Below are the code and all the weights of a small trained network. Each question names an input and a class and asks about switching units off, where a switched-off unit gives its printed mean instead of its output.

import numpy as np


def w(rows, s, z=0):
    codes = np.array(rows[::2]) - 128.0
    scale = np.full(codes.shape[1], s)
    scale[-1] = z or s
    return codes * scale


def norm(h):
    return h / np.sqrt((h * h).mean(-1, keepdims=True) + 1e-5)


def f(y):
    return np.maximum(y, 0)


def log_softmax(a):
    a = a - a.max(-1, keepdims=True)
    return a - np.log(np.exp(a).sum(-1, keepdims=True))


def net(x, mask):
    res = np.array(x, float).reshape(1, 5) / 4 @ E
    u = 0
    for l in range(2):
        y = f(norm(res) @ A[l][:, :-1].T + A[l][:, -1])
        res = res + np.where(mask[u : u + 10], y, B[l][:, -1]) @ B[l][:, :-1]
        u += 10
    return log_softmax(norm(res)[-1] @ U[:, :-1].T + U[:, -1])


A, B = {}, {}
E = w([
[143,136,136,127,148,138,124],'x0',
[196,193,38,153,91,185,181],'x1',
[130,77,197,207,100,152,2],'x2',
[38,57,72,80,183,136,35],'x3',
[135,131,131,128,139,135,129],'x4',
],0.0056)
A[0] = w([
[159,157,2,93,121,177,161,86],'L0N1',
[114,63,215,189,137,60,168,252],'L0N2',
[158,135,129,183,85,133,30,166],'L0N3',
[125,170,76,112,164,92,179,144],'L0N4',
[178,126,113,158,97,59,239,142],'L0N5',
[162,145,202,120,110,61,158,96],'L0N6',
[106,176,58,71,118,160,74,44],'L0N7',
[135,75,49,127,243,130,168,82],'L0N8',
[71,124,141,90,157,41,188,114],'L0N9',
[68,131,79,79,143,222,41,104],'L0N10',
],0.0074,0.0046)
B[0] = w([
[174,16,179,199,75,97,44,221],'L0N1',
[181,111,176,20,117,143,126,254],'L0N2',
[64,113,93,198,62,119,143,223],'L0N3',
[234,73,76,12,124,74,132,211],'L0N4',
[229,174,147,124,185,203,149,235],'L0N5',
[104,116,223,93,128,96,152,183],'L0N6',
[29,33,254,132,161,107,102,159],'L0N7',
[49,184,146,106,102,104,81,179],'L0N8',
[45,245,138,146,193,224,88,198],'L0N9',
[183,56,24,204,201,33,165,207],'L0N10',
],0.0058,0.0067)
A[1] = w([
[200,121,213,156,50,166,143,226],'L1N1',
[169,141,47,198,141,150,149,240],'L1N2',
[62,101,254,179,102,105,143,116],'L1N3',
[121,71,133,68,248,12,89,253],'L1N4',
[192,40,159,177,161,126,71,111],'L1N5',
[141,8,59,139,108,111,60,143],'L1N6',
[156,145,218,77,71,93,142,173],'L1N7',
[91,134,85,99,175,137,94,103],'L1N8',
[116,133,186,157,58,126,121,124],'L1N9',
[188,189,165,210,81,171,158,213],'L1N10',
],0.0087,0.0024)
B[1] = w([
[25,145,122,145,104,101,119,220],'L1N1',
[101,164,134,250,63,54,67,176],'L1N2',
[222,154,32,134,132,76,160,172],'L1N3',
[83,165,202,152,80,151,123,248],'L1N4',
[182,161,119,121,126,111,189,210],'L1N5',
[197,141,112,20,199,195,177,232],'L1N6',
[208,23,2,162,173,121,116,195],'L1N7',
[128,137,97,167,49,126,111,155],'L1N8',
[53,224,169,190,105,155,113,158],'L1N9',
[44,96,143,114,143,145,94,195],'L1N10',
],0.0077,0.011)
U = w([
[186,118,165,8,197,149,168,61],'0',
[182,103,67,180,122,58,156,72],'1',
[14,186,190,140,99,135,112,251],'2',
],0.013,0.0013)

Each question gives the input, the list of numbers given to net, and the class t.
The units are the neurons (one row each of A and B). Each row of codes is followed by its name. A weight is (code - 128) times the scale printed after its matrix; where a second scale follows, it is the last column's (A, B and U).
mask holds one flag per neuron, layer by layer. A switched-off neuron (its flag False) gives its mean, the last column of its row in B, instead of its output. The means were averaged over made-up inputs and are rounded, as every weight is.
A unit's drop is (log p(t) with every unit on - log p(t) with that unit switched off) / (log p(t) with every unit on - log p(t) with every unit switched off).
The circuit of an input: a set's keep is (log p(t) with only the set's units on - log p(t) with every unit switched off) / (log p(t) with every unit on - log p(t) with every unit switched off). Starting from the 12 units with the biggest drops (on a tie, the unit counted first), units are removed one at a time, each time the one whose removal leaves the highest keep (on an exact tie, the one counted first), for as long as the keep stays at least 0.8.
units of the circuit, in order: the units of the circuit, biggest drop first
most important unit: the unit with the biggest drop
top k neurons in layer l: the k neurons of layer l with the biggest drops, biggest first
drop of u: that unit's drop, to one decimal
input [8,-6,1,-2,8], class 1: top 2 neurons in layer 0	L0N5, L0N4
input [3,-8,-3,3,-2], class 2: most important unit	L1N6
input [-3,-5,0,-2,-2], class 0: top 4 neurons in layer 0	L0N2, L0N1, L0N3, L0N9
input [-8,-8,2,5,-3], class 0: top 3 neurons in layer 1	L1N6, L1N1, L1N2
input [-6,-8,7,0,-5], class 1: top 2 neurons in layer 1	L1N3, L1N7
input [-2,-8,0,-6,4], class 0: top 3 neurons in layer 0	L0N2, L0N3, L0N1
input [8,-6,6,-4,-6], class 1: top 2 neurons in layer 1	L1N3, L1N7
input [-1,-5,7,1,7], class 0: units of the circuit, in order	L1N6, L1N2
input [-5,-6,5,-8,8], class 1: top 2 neurons in layer 1	L1N7, L1N3
input [6,1,1,-5,-5], class 2: top 2 neurons in layer 0	L0N4, L0N10
input [-4,-7,-1,-8,-5], class 0: top 2 neurons in layer 1	L1N7, L1N2
input [-8,-4,2,0,-6], class 1: top 2 neurons in layer 0	L0N4, L0N10
input [3,-5,5,1,-6], class 0: top 2 neurons in layer 1	L1N6, L1N2
input [0,-6,6,-2,4], class 1: units of the circuit, in order	L1N3
input [-2,-7,2,-6,2], class 1: drop of L1N7	2.2
input [5,3,7,-1,8], class 2: drop of L1N7	0.2
input [0,-3,6,-5,-5], class 1: drop of L1N7	1.5
